Below are the code and all the weights of a small trained network. Each question names an input and a class and asks about switching units off, where a switched-off unit gives its printed mean instead of its output.

import numpy as np


def w(rows, s, z=0):
    codes = np.array(rows[::2]) - 128.0
    scale = np.full(codes.shape[1], s)
    scale[-1] = z or s
    return codes * scale


def norm(h):
    return h / np.sqrt((h * h).mean(-1, keepdims=True) + 1e-5)


def f(y):
    return y / 2 * (1 + np.tanh(0.7978845608 * (y + 0.044715 * y**3)))


def log_softmax(a):
    a = a - a.max(-1, keepdims=True)
    return a - np.log(np.exp(a).sum(-1, keepdims=True))


def net(x, mask):
    res = np.array(x, float).reshape(1, 3) / 4 @ E
    u = 0
    for l in range(4):
        y = f(norm(res) @ A[l][:, :-1].T + A[l][:, -1])
        res = res + np.where(mask[u : u + 3], y, B[l][:, -1]) @ B[l][:, :-1]
        u += 3
    return log_softmax(norm(res)[-1] @ U[:, :-1].T + U[:, -1])


A, B = {}, {}
E = w([
[103,133,135,121,59,85,251,126,190,68,92],'x0',
[177,102,147,137,138,75,145,183,128,139,163],'x1',
[107,198,166,101,106,76,151,78,151,100,39],'x2',
],0.016)
A[0] = w([
[220,52,125,147,133,58,159,225,129,139,236,3],'L0N0',
[140,41,96,140,141,189,123,199,115,148,252,80],'L0N1',
[241,125,169,129,157,4,104,196,123,156,166,54],'L0N2',
],0.02,0.006)
B[0] = w([
[84,143,239,4,115,190,122,146,106,111,93,227],'L0N0',
[196,110,69,110,134,128,68,92,167,136,153,250],'L0N1',
[84,137,137,193,184,99,90,161,109,207,128,217],'L0N2',
],0.019,0.024)
A[1] = w([
[137,49,39,175,100,249,136,163,121,144,246,50],'L1N0',
[172,35,138,118,119,143,166,237,92,141,237,4],'L1N1',
[235,96,90,159,137,129,131,159,148,88,205,42],'L1N2',
],0.018,0.0043)
B[1] = w([
[116,31,28,215,208,146,187,178,93,69,147,253],'L1N0',
[105,122,254,132,50,226,124,102,147,162,171,129],'L1N1',
[145,98,74,178,165,152,158,183,141,139,124,226],'L1N2',
],0.0092,0.0081)
A[2] = w([
[104,169,83,184,179,136,106,119,64,148,55,253],'L2N0',
[152,151,130,152,101,2,218,149,166,86,82,87],'L2N1',
[152,60,222,65,117,54,189,239,127,158,151,29],'L2N2',
],0.023,0.0036)
B[2] = w([
[92,115,169,101,177,151,119,158,178,101,143,249],'L2N0',
[96,124,169,111,68,45,185,86,156,69,90,247],'L2N1',
[84,164,120,138,164,238,95,159,99,6,220,215],'L2N2',
],0.014,0.017)
A[3] = w([
[240,72,53,70,124,104,94,81,157,173,119,5],'L3N0',
[253,75,12,92,131,143,41,60,164,173,113,152],'L3N1',
[196,158,111,90,74,221,115,120,34,69,202,171],'L3N2',
],0.026,0.0021)
B[3] = w([
[169,82,100,152,87,123,157,165,84,125,148,207],'L3N0',
[42,117,97,185,195,143,222,162,153,3,154,254],'L3N1',
[145,105,73,187,154,83,149,111,149,157,99,194],'L3N2',
],0.021,0.027)
U = w([
[84,161,219,56,214,211,40,126,143,116,142,237],'0',
[188,121,120,138,100,136,103,113,103,156,104,1],'1',
[152,141,140,246,177,48,100,151,73,253,160,89],'2',
[116,132,170,100,81,73,190,62,161,54,93,188],'3',
[199,138,101,130,106,121,139,133,84,186,111,6],'4',
[113,71,86,170,200,155,181,150,148,34,161,236],'5',
[179,139,112,141,108,123,133,94,97,179,146,1],'6',
],0.013,0.0037)

Each question gives the input, the list of numbers given to net, and the class t.
The units are the neurons (one row each of A and B). Each row of codes is followed by its name. A weight is (code - 128) times the scale printed after its matrix; where a second scale follows, it is the last column's (A, B and U).
mask holds one flag per neuron, layer by layer. A switched-off neuron (its flag False) gives its mean, the last column of its row in B, instead of its output. The means were averaged over made-up inputs and are rounded, as every weight is.
A unit's drop is (log p(t) with every unit on - log p(t) with that unit switched off) / (log p(t) with every unit on - log p(t) with every unit switched off).
The circuit of an input: a set's keep is (log p(t) with only the set's units on - log p(t) with every unit switched off) / (log p(t) with every unit on - log p(t) with every unit switched off). Starting from all 12 units, units are removed one at a time, each time the one whose removal leaves the highest keep (on an exact tie, the one counted first), for as long as the keep stays at least 0.8.
circuit, biggest first: the units of the circuit, biggest drop first
unit that matters most: the unit with the biggest drop
k most important neurons: the k neurons with the biggest drops, biggest first
drop of u: that unit's drop, to one decimal
input [5,-1,3], class 3: unit that matters most : L0N1
input [-1,0,4], class 3: 4 most important neurons : L0N2, L0N1, L0N0, L3N1
input [4,-8,0], class 3: 3 most important neurons : L0N2, L0N1, L3N1
input [7,6,4], class 3: circuit, biggest first : L2N1, L3N1
input [-1,1,7], class 3: 3 most important neurons : L0N1, L0N0, L0N2
input [3,7,5], class 0: 2 most important neurons : L0N2, L3N1
input [-3,2,8], class 0: 3 most important neurons : L0N1, L3N1, L2N0
input [-6,2,6], class 0: 2 most important neurons : L0N1, L2N0
input [0,-2,4], class 3: 4 most important neurons : L0N2, L0N1, L0N0, L3N1
input [0,-3,5], class 3: 4 most important neurons : L0N2, L0N1, L3N1, L0N0
input [-1,-3,8], class 3: 2 most important neurons : L0N1, L0N2
input [4,5,5], class 3: 3 most important neurons : L0N0, L2N1, L3N1
input [-8,4,4], class 2: 4 most important neurons : L0N0, L0N2, L3N1, L2N2
input [1,2,-4], class 0: circuit, biggest first : L0N0
input [-2,-7,8], class 0: 3 most important neurons : L0N1, L3N1, L2N1
input [7,-5,-1], class 3: 2 most important neurons : L0N1, L0N0
input [-6,7,7], class 2: 2 most important neurons : L0N2, L0N0
input [-1,-6,4], class 0: drop of L2N1 : 0.1
input [-3,-4,7], class 0: drop of L3N1 : 0.5
input [-3,0,1], class 0: drop of L3N1 : 0.5
input [-2,3,1], class 0: unit that matters most : L0N0
